Here is a tiny trained network, its code and every weight. The questions are about switching its units off for an input and a class, where a switched-off unit gives its printed mean instead of its output.

import numpy as np


def w(rows, s, z=0):
    codes = np.array(rows[::2]) - 128.0
    scale = np.full(codes.shape[1], s)
    scale[-1] = z or s
    return codes * scale


def f(y):
    return np.maximum(y, 0)


def log_softmax(a):
    a = a - a.max(-1, keepdims=True)
    return a - np.log(np.exp(a).sum(-1, keepdims=True))


def net(x, mask):
    res = np.array(x, float).reshape(1, 6) / 4 @ E
    y = f(res @ A[0][:, :-1].T + A[0][:, -1])
    res = res + np.where(mask, y, B[0][:, -1]) @ B[0][:, :-1]
    return log_softmax(res[-1] @ U[:, :-1].T + U[:, -1])


A, B = {}, {}
E = w([
[148,176,165,206,128,100,155,147],'x0',
[78,144,139,93,149,124,170,192],'x1',
[185,97,109,123,95,168,254,115],'x2',
[142,151,87,126,136,131,158,133],'x3',
[88,121,145,123,58,42,121,132],'x4',
[158,156,120,112,155,99,132,136],'x5',
],0.012)
A[0] = w([
[12,102,155,134,147,94,133,180,154],'neuron 1',
[133,117,101,110,52,107,123,44,142],'neuron 2',
[170,223,196,253,65,45,142,177,137],'neuron 3',
[136,104,161,155,193,193,47,89,162],'neuron 4',
[94,139,162,241,93,73,189,147,179],'neuron 5',
[158,205,212,169,110,130,110,122,120],'neuron 6',
[185,157,88,201,186,135,119,70,198],'neuron 7',
[216,65,138,140,132,227,222,146,254],'neuron 8',
[54,37,201,70,61,79,105,179,200],'neuron 9',
],0.0072,0.0031)
B[0] = w([
[172,149,96,56,84,137,116,105,192],'neuron 1',
[192,134,63,118,74,100,163,127,166],'neuron 2',
[13,64,131,178,187,83,189,175,230],'neuron 3',
[93,153,199,156,212,167,131,255,190],'neuron 4',
[79,25,117,135,109,9,210,127,205],'neuron 5',
[21,148,110,144,218,112,141,178,172],'neuron 6',
[71,165,104,159,119,166,178,175,187],'neuron 7',
[177,69,67,68,39,26,220,86,253],'neuron 8',
[200,175,130,117,45,121,116,17,212],'neuron 9',
],0.0081,0.011)
U = w([
[98,196,226,136,189,189,2,188,2],'0',
[177,132,83,34,44,126,104,24,114],'1',
[67,92,141,117,167,127,140,153,251],'2',
],0.0084,0.0008)

Each question gives the input, the list of numbers given to net, and the class t.
The units are the neurons (one row each of A and B). Each row of codes is followed by its name. A weight is (code - 128) times the scale printed after its matrix; where a second scale follows, it is the last column's (A, B and U).
mask holds one flag per neuron, in row order. A switched-off neuron (its flag False) gives its mean, the last column of its row in B, instead of its output. The means were averaged over made-up inputs and are rounded, as every weight is.
A unit's drop is (log p(t) with every unit on - log p(t) with that unit switched off) / (log p(t) with every unit on - log p(t) with every unit switched off).
The circuit of an input: a set's keep is (log p(t) with only the set's units on - log p(t) with every unit switched off) / (log p(t) with every unit on - log p(t) with every unit switched off). Starting from all 9 units, units are removed one at a time, each time the one whose removal leaves the highest keep (on an exact tie, the one counted first), for as long as the keep stays at least 0.8.
units of the circuit, in order: the units of the circuit, biggest drop first
unit that matters most: the unit with the biggest drop
k most important neurons: the k neurons with the biggest drops, biggest first
drop of u: that unit's drop, to one decimal
input [0,6,-8,-5,5,8], class 1: unit that matters most => neuron 9
input [-3,6,1,1,-8,-2], class 1: 3 most important neurons => neuron 8; neuron 3; neuron 6
input [1,1,0,0,-1,-6], class 1: 3 most important neurons => neuron 3; neuron 6; neuron 4
input [-1,3,1,-1,-5,1], class 1: 2 most important neurons => neuron 3; neuron 8
input [0,-7,2,-7,1,7], class 2: 2 most important neurons => neuron 9; neuron 8
input [2,-8,-6,-6,8,2], class 2: 3 most important neurons => neuron 3; neuron 6; neuron 8
input [4,-1,-8,4,0,-3], class 0: 3 most important neurons => neuron 8; neuron 4; neuron 2
input [1,5,-6,2,8,-3], class 1: 2 most important neurons => neuron 9; neuron 1
input [-5,5,0,-1,-5,0], class 1: 2 most important neurons => neuron 3; neuron 6
input [4,-5,3,2,-3,6], class 2: 2 most important neurons => neuron 9; neuron 7
input [-2,-8,0,-4,-4,4], class 2: 3 most important neurons => neuron 4; neuron 9; neuron 7
input [-3,-1,-4,-3,-2,-7], class 0: 2 most important neurons => neuron 8; neuron 4
input [4,-7,3,-4,-6,0], class 2: 2 most important neurons => neuron 4; neuron 9
input [-6,8,8,-1,-8,1], class 1: units of the circuit, in order => neuron 8
input [-2,8,5,6,0,3], class 1: drop of neuron 3 => 0.1
input [0,3,-1,-6,0,2], class 1: drop of neuron 3 => 0.5
input [-1,5,3,3,-2,-3], class 1: drop of neuron 3 => 0.2
